Below is a small trained network, with its code and all its weights. Each question gives an input and a target symbol and asks what happens when units are switched off, that is, made to give their printed mean instead of their output.

import numpy as np


def w(rows, s, z=0):
    codes = np.array(rows[::2]) - 128.0
    scale = np.full(codes.shape[1], s)
    scale[-1] = z or s
    return codes * scale


def norm(h):
    return h / np.sqrt((h * h).mean(-1, keepdims=True) + 1e-5)


def f(y):
    return y / 2 * (1 + np.tanh(0.7978845608 * (y + 0.044715 * y**3)))


def softmax(a):
    e = np.exp(a - a.max(-1, keepdims=True))
    return e / e.sum(-1, keepdims=True)


def log_softmax(a):
    a = a - a.max(-1, keepdims=True)
    return a - np.log(np.exp(a).sum(-1, keepdims=True))


def net(x, mask):
    ids = ['ΔΘΛΞΠβεζημσψω'.index(c) for c in x.split()]
    T = len(ids)
    res = E[ids] + P[:T]
    u = 0
    for l in range(2):
        q, k, v = (norm(res) @ M[l].T for M in (Q, K, V))
        z = softmax(np.where(np.tri(T) > 0, q @ k.T / 4**0.5, -1e9)) @ v
        res = res + np.where(mask[u], z, O[l][:, -1]) @ O[l][:, :-1]
        u += 1
        y = f(norm(res) @ A[l][:, :-1].T + A[l][:, -1])
        res = res + np.where(mask[u : u + 4], y, B[l][:, -1]) @ B[l][:, :-1]
        u += 4
    return log_softmax(norm(res)[-1] @ U[:, :-1].T + U[:, -1])


Q, K, V, O, A, B = {}, {}, {}, {}, {}, {}
E = w([
[120,168,231,180],'Δ',
[109,156,87,206],'Θ',
[198,81,182,169],'Λ',
[123,149,90,201],'Ξ',
[60,52,101,131],'Π',
[135,159,162,19],'β',
[115,170,172,136],'ε',
[220,58,52,181],'ζ',
[74,192,240,32],'η',
[128,160,171,142],'μ',
[112,133,102,219],'σ',
[154,114,55,137],'ψ',
[129,108,8,66],'ω',
],0.013)
P = w([
[153,253,147,48],'0',
[65,90,191,68],'1',
[72,79,172,51],'2',
[63,95,153,55],'3',
[69,85,160,23],'4',
[86,70,178,67],'5',
[62,95,130,51],'6',
[65,97,134,46],'7',
[68,89,113,22],'8',
[82,93,133,43],'9',
[82,76,125,4],'10',
],0.0026)
Q[0] = w([
[177,211,170,117],'L0H0',
[220,254,146,133],'L0H0',
[199,181,142,103],'L0H0',
[129,39,104,151],'L0H0',
],0.0087)
K[0] = w([
[2,43,155,166],'L0H0',
[64,125,181,197],'L0H0',
[120,56,193,181],'L0H0',
[208,90,94,77],'L0H0',
],0.0071)
V[0] = w([
[96,135,190,185],'L0H0',
[1,94,193,241],'L0H0',
[94,154,174,168],'L0H0',
[75,140,189,40],'L0H0',
],0.0047)
O[0] = w([
[119,151,210,181,211],'L0H0',
[77,45,190,135,254],'L0H0',
[232,159,3,96,201],'L0H0',
[98,113,125,158,116],'L0H0',
],0.0056,0.00073)
A[0] = w([
[126,222,131,131,168],'L0N0',
[57,85,37,4,252],'L0N1',
[43,32,118,78,20],'L0N2',
[2,113,87,179,228],'L0N3',
],0.0072,0.0022)
B[0] = w([
[127,111,204,57,154],'L0N0',
[118,123,212,232,253],'L0N1',
[165,151,155,254,144],'L0N2',
[154,101,169,199,239],'L0N3',
],0.0076,0.004)
Q[1] = w([
[71,114,76,215],'L1H0',
[56,124,238,203],'L1H0',
[36,82,51,173],'L1H0',
[142,142,150,2],'L1H0',
],0.0099)
K[1] = w([
[173,202,97,104],'L1H0',
[122,246,166,122],'L1H0',
[169,176,68,134],'L1H0',
[58,36,144,118],'L1H0',
],0.013)
V[1] = w([
[201,61,111,89],'L1H0',
[62,184,49,78],'L1H0',
[149,154,203,126],'L1H0',
[220,254,109,137],'L1H0',
],0.0087)
O[1] = w([
[172,21,104,152,82],'L1H0',
[111,186,35,181,20],'L1H0',
[39,111,128,71,254],'L1H0',
[135,116,65,2,174],'L1H0',
],0.0068,0.0059)
A[1] = w([
[64,241,184,77,93],'L1N0',
[255,137,210,206,113],'L1N1',
[72,137,103,125,71],'L1N2',
[111,148,167,176,253],'L1N3',
],0.0071,0.0037)
B[1] = w([
[115,190,152,165,234],'L1N0',
[119,12,108,204,170],'L1N1',
[87,94,92,254,125],'L1N2',
[214,203,149,60,253],'L1N3',
],0.0079,0.004)
U = w([
[128,183,186,65,154],'Δ',
[107,176,156,100,127],'Θ',
[136,22,139,63,99],'Λ',
[93,104,66,42,117],'Ξ',
[151,117,149,251,79],'Π',
[111,127,74,165,134],'β',
[109,129,99,169,105],'ε',
[214,81,55,176,167],'ζ',
[165,177,122,190,111],'η',
[63,85,92,136,101],'μ',
[175,126,152,184,70],'σ',
[186,137,52,97,183],'ψ',
[229,194,68,165,254],'ω',
],0.011,0.0046)

Each question gives the input, a string of symbols that net reads in full, and the target symbol t.
The units are the heads (4 rows each of Q, K, V and O) and the neurons (one row each of A and B). Each row of codes is followed by its name. A weight is (code - 128) times the scale printed after its matrix; where a second scale follows, it is the last column's (O, A, B and U).
mask holds one flag per unit, layer by layer, with each layer's heads first. A switched-off unit (its flag False) gives its mean, the last column of its rows in O or B, instead of its output. The means were averaged over made-up inputs and are rounded, as every weight is.
A unit's drop is (log p(t) with every unit on - log p(t) with that unit switched off) / (log p(t) with every unit on - log p(t) with every unit switched off).
The circuit of an input: a set's keep is (log p(t) with only the set's units on - log p(t) with every unit switched off) / (log p(t) with every unit on - log p(t) with every unit switched off). Starting from all 10 units, units are removed one at a time, each time the one whose removal leaves the highest keep (on an exact tie, the one counted first), for as long as the keep stays at least 0.8.
units of the circuit, in order: the units of the circuit, biggest drop first
k most important neurons: the k neurons with the biggest drops, biggest first
k most important neurons of layer l: the k neurons of layer l with the biggest drops, biggest first
drop of u: that unit's drop, to one decimal
input Δ Π μ Ξ Π ω, target Δ: 4 most important neurons	(L0N1; L1N3; L1N1; L0N3)
input μ ψ Λ Λ ψ ψ Π, target Π: units of the circuit, in order	(L0N2)
input Λ ε μ ε Π Δ μ Ξ, target Λ: units of the circuit, in order	(L1H0; L0H0; L0N1)
input Λ ω Λ ω σ μ ε σ, target Λ: units of the circuit, in order	(L1H0; L0N1; L0H0)
input ω μ Λ Δ Ξ, target ω: units of the circuit, in order	(L1H0; L0H0)
input μ ψ σ Ξ σ Π β ω, target μ: 2 most important neurons	(L0N1; L0N0)
input Λ Θ σ Ξ ψ Λ ω Θ, target Λ: units of the circuit, in order	(L1H0; L0N1; L0N3; L0H0)
input Δ Π Λ ω Ξ ε Ξ, target Δ: 2 most important neurons	(L0N3; L0N1)
input ζ Ξ μ Θ, target ζ: units of the circuit, in order	(L1H0; L0N1; L0H0)
input ζ Θ ζ ε σ Π, target Π: 2 most important neurons	(L0N1; L0N2)
input Ξ ζ ε Θ, target Ξ: 3 most important neurons	(L0N1; L0N0; L1N3)
input Θ Δ Λ Δ ε ψ, target Δ: units of the circuit, in order	(L0N1; L1H0; L0N3)
input μ Π Θ, target μ: 3 most important neurons of layer 0	(L0N1; L0N0; L0N3)
input β β μ Π β ψ Λ, target Λ: 2 most important neurons	(L0N1; L1N0)
input Δ μ σ Ξ, target Δ: 4 most important neurons	(L0N1; L1N1; L1N3; L0N3)
input σ ε μ ω, target Π: 2 most important neurons of layer 0	(L0N1; L0N2)
input μ Ξ β ζ ζ Π μ Δ Ξ, target μ: 3 most important neurons	(L0N1; L0N0; L1N2)
input ω Θ η Δ ε Λ Λ Π ω μ ψ, target ω: units of the circuit, in order	(L1H0)
input μ σ ω μ Λ ζ ψ, target μ: 2 most important neurons	(L0N1; L0N3)
input μ Π Π Λ Λ Λ ω Θ σ, target μ: most important neuron of layer 1	(L1N0)
input Π ω ψ, target Π: 2 most important neurons	(L0N1; L1N1)
input Ξ Λ ω Θ Λ ω Δ Ξ Ξ, target Ξ: 2 most important neurons of layer 0	(L0N1; L0N0)
input ω Λ Π Π Λ β ω, target ω: 2 most important neurons of layer 0	(L0N1; L0N2)
input ω μ Λ Λ, target Λ: 2 most important neurons of layer 0	(L0N1; L0N3)
input Λ ω Δ ψ σ μ η Δ Ξ ω, target Λ: drop of L1H0	1.7
input Λ ω Π η ω ζ Λ Π Ξ, target Λ: drop of L0H0	0.1
input Δ Π σ, target Δ: drop of L0N1	0.4
input ω Δ Λ Λ σ Ξ, target ω: drop of L1H0	0.8
input ζ ψ β ψ, target ζ: most important neuron	(L0N3)
